Here is a tiny trained network, its code and every weight. The questions are about switching its units off for an input and a class, where a switched-off unit gives its printed mean instead of its output.

import numpy as np


def w(rows, s, z=0):
    codes = np.array(rows[::2]) - 128.0
    scale = np.full(codes.shape[1], s)
    scale[-1] = z or s
    return codes * scale


def f(y):
    return np.maximum(y, 0)


def log_softmax(a):
    a = a - a.max(-1, keepdims=True)
    return a - np.log(np.exp(a).sum(-1, keepdims=True))


def net(x, mask):
    res = np.array(x, float).reshape(1, 6) / 4 @ E
    y = f(res @ A[0][:, :-1].T + A[0][:, -1])
    res = res + np.where(mask, y, B[0][:, -1]) @ B[0][:, :-1]
    return log_softmax(res[-1] @ U[:, :-1].T + U[:, -1])


A, B = {}, {}
E = w([
[113,136,148,181,176,245],'x0',
[128,127,128,127,127,130],'x1',
[89,109,255,146,97,116],'x2',
[129,129,131,126,128,127],'x3',
[88,224,133,62,126,148],'x4',
[130,131,128,130,128,129],'x5',
],0.0098)
A[0] = w([
[178,98,99,174,178,166,122],'neuron 0',
[174,182,26,67,150,113,48],'neuron 1',
[177,88,103,169,168,169,119],'neuron 2',
[176,89,92,171,173,182,124],'neuron 3',
[168,94,92,173,160,174,121],'neuron 4',
[179,12,155,190,109,66,48],'neuron 5',
[77,253,94,60,150,195,15],'neuron 6',
[156,173,42,66,142,116,227],'neuron 7',
[87,159,157,163,166,197,58],'neuron 8',
[168,106,83,161,174,174,124],'neuron 9',
[160,174,17,65,149,126,192],'neuron 10',
[161,111,68,173,165,176,126],'neuron 11',
[177,89,102,187,167,168,118],'neuron 12',
[91,79,209,172,109,145,21],'neuron 13',
[180,79,88,181,179,172,124],'neuron 14',
[79,173,179,164,175,209,2],'neuron 15',
[93,162,156,163,162,213,73],'neuron 16',
[116,86,185,167,135,145,219],'neuron 17',
[184,93,69,108,81,35,22],'neuron 18',
[82,176,197,71,62,83,115],'neuron 19',
[85,166,178,80,60,82,115],'neuron 20',
[135,68,143,170,83,85,215],'neuron 21',
[100,213,104,75,173,188,228],'neuron 22',
[140,115,114,182,169,191,152],'neuron 23',
[154,98,86,86,101,68,174],'neuron 24',
[74,162,160,157,156,190,184],'neuron 25',
[77,158,166,148,160,193,190],'neuron 26',
[99,155,181,64,67,81,117],'neuron 27',
[78,162,183,79,80,89,113],'neuron 28',
[80,171,190,68,64,72,119],'neuron 29',
[161,169,53,66,156,110,41],'neuron 30',
],0.005,0.004)
B[0] = w([
[101,158,89,86,158,168,188],'neuron 0',
[94,154,217,229,44,37,193],'neuron 1',
[102,156,90,88,155,164,185],'neuron 2',
[101,160,86,84,162,168,196],'neuron 3',
[100,157,92,85,160,164,187],'neuron 4',
[94,156,210,218,30,19,196],'neuron 5',
[229,18,255,226,161,146,196],'neuron 6',
[206,49,193,171,173,166,249],'neuron 7',
[128,125,196,202,81,73,173],'neuron 8',
[108,152,94,88,155,168,189],'neuron 9',
[180,69,213,197,137,120,248],'neuron 10',
[110,151,89,86,159,169,195],'neuron 11',
[104,155,87,88,158,163,191],'neuron 12',
[213,34,213,186,182,166,172],'neuron 13',
[96,160,85,82,160,163,201],'neuron 14',
[70,177,219,241,11,6,171],'neuron 15',
[140,106,201,196,91,79,186],'neuron 16',
[87,172,128,133,69,78,232],'neuron 17',
[236,4,240,198,214,204,175],'neuron 18',
[70,192,73,87,151,159,203],'neuron 19',
[67,192,80,83,151,157,192],'neuron 20',
[184,76,157,148,169,161,224],'neuron 21',
[87,157,170,173,52,52,253],'neuron 22',
[118,137,97,86,163,169,207],'neuron 23',
[138,112,197,194,92,87,202],'neuron 24',
[179,79,164,148,165,151,222],'neuron 25',
[178,76,151,139,166,153,226],'neuron 26',
[74,180,80,89,144,150,193],'neuron 27',
[74,193,80,81,154,151,188],'neuron 28',
[62,193,70,83,148,157,204],'neuron 29',
[81,177,190,210,43,47,173],'neuron 30',
],0.0058,0.0051)
U = w([
[205,58,149,138,178,158,11],'0',
[99,152,141,148,11,51,243],'1',
[81,180,7,28,162,171,142],'2',
],0.012,0.0011)

Each question gives the input, the list of numbers given to net, and the class t.
The units are the neurons (one row each of A and B). Each row of codes is followed by its name. A weight is (code - 128) times the scale printed after its matrix; where a second scale follows, it is the last column's (A, B and U).
mask holds one flag per neuron, in row order. A switched-off neuron (its flag False) gives its mean, the last column of its row in B, instead of its output. The means were averaged over made-up inputs and are rounded, as every weight is.
A unit's drop is (log p(t) with every unit on - log p(t) with that unit switched off) / (log p(t) with every unit on - log p(t) with every unit switched off).
The circuit of an input: a set's keep is (log p(t) with only the set's units on - log p(t) with every unit switched off) / (log p(t) with every unit on - log p(t) with every unit switched off). Starting from the 12 units with the biggest drops (on a tie, the unit counted first), units are removed one at a time, each time the one whose removal leaves the highest keep (on an exact tie, the one counted first), for as long as the keep stays at least 0.8.
units of the circuit, in order: the units of the circuit, biggest drop first
top k neurons: the k neurons with the biggest drops, biggest first
drop when u is switched off: that unit's drop, to one decimal
input [6,8,-3,-3,5,6], class 0: units of the circuit, in order -> [neuron 6]
input [5,3,2,-7,2,-3], class 1: top 2 neurons -> [neuron 15; neuron 7]
input [8,5,1,-5,1,-8], class 1: top 3 neurons -> [neuron 15; neuron 7; neuron 22]
input [0,-8,1,-6,-8,3], class 1: top 2 neurons -> [neuron 5; neuron 7]
input [6,-4,2,1,4,-4], class 1: top 2 neurons -> [neuron 15; neuron 22]
input [1,1,-6,4,7,-8], class 0: top 3 neurons -> [neuron 6; neuron 7; neuron 10]
input [-8,-8,-2,-6,-8,6], class 0: top 2 neurons -> [neuron 18; neuron 21]
input [-2,0,-7,1,1,3], class 1: top 2 neurons -> [neuron 1; neuron 30]
input [-2,-1,-6,-6,5,6], class 1: top 3 neurons -> [neuron 1; neuron 30; neuron 22]
input [-8,-3,-6,0,-1,4], class 0: top 2 neurons -> [neuron 18; neuron 7]
input [8,-5,1,-2,5,-8], class 1: top 2 neurons -> [neuron 15; neuron 22]
input [-5,-6,-2,0,-1,-7], class 0: top 2 neurons -> [neuron 18; neuron 22]
input [-1,3,2,5,-8,-7], class 1: top 3 neurons -> [neuron 5; neuron 7; neuron 17]
input [7,-5,4,-1,3,-7], class 1: units of the circuit, in order -> [neuron 15]
input [-8,0,0,3,-6,0], class 0: top 3 neurons -> [neuron 18; neuron 21; neuron 22]
input [3,-4,-6,-1,2,5], class 0: drop when neuron 6 is switched off -> 0.2
input [7,-2,-4,8,8,-6], class 0: drop when neuron 2 is switched off -> 0.0
input [-8,6,-1,1,-3,-8], class 0: drop when neuron 7 is switched off -> 0.1
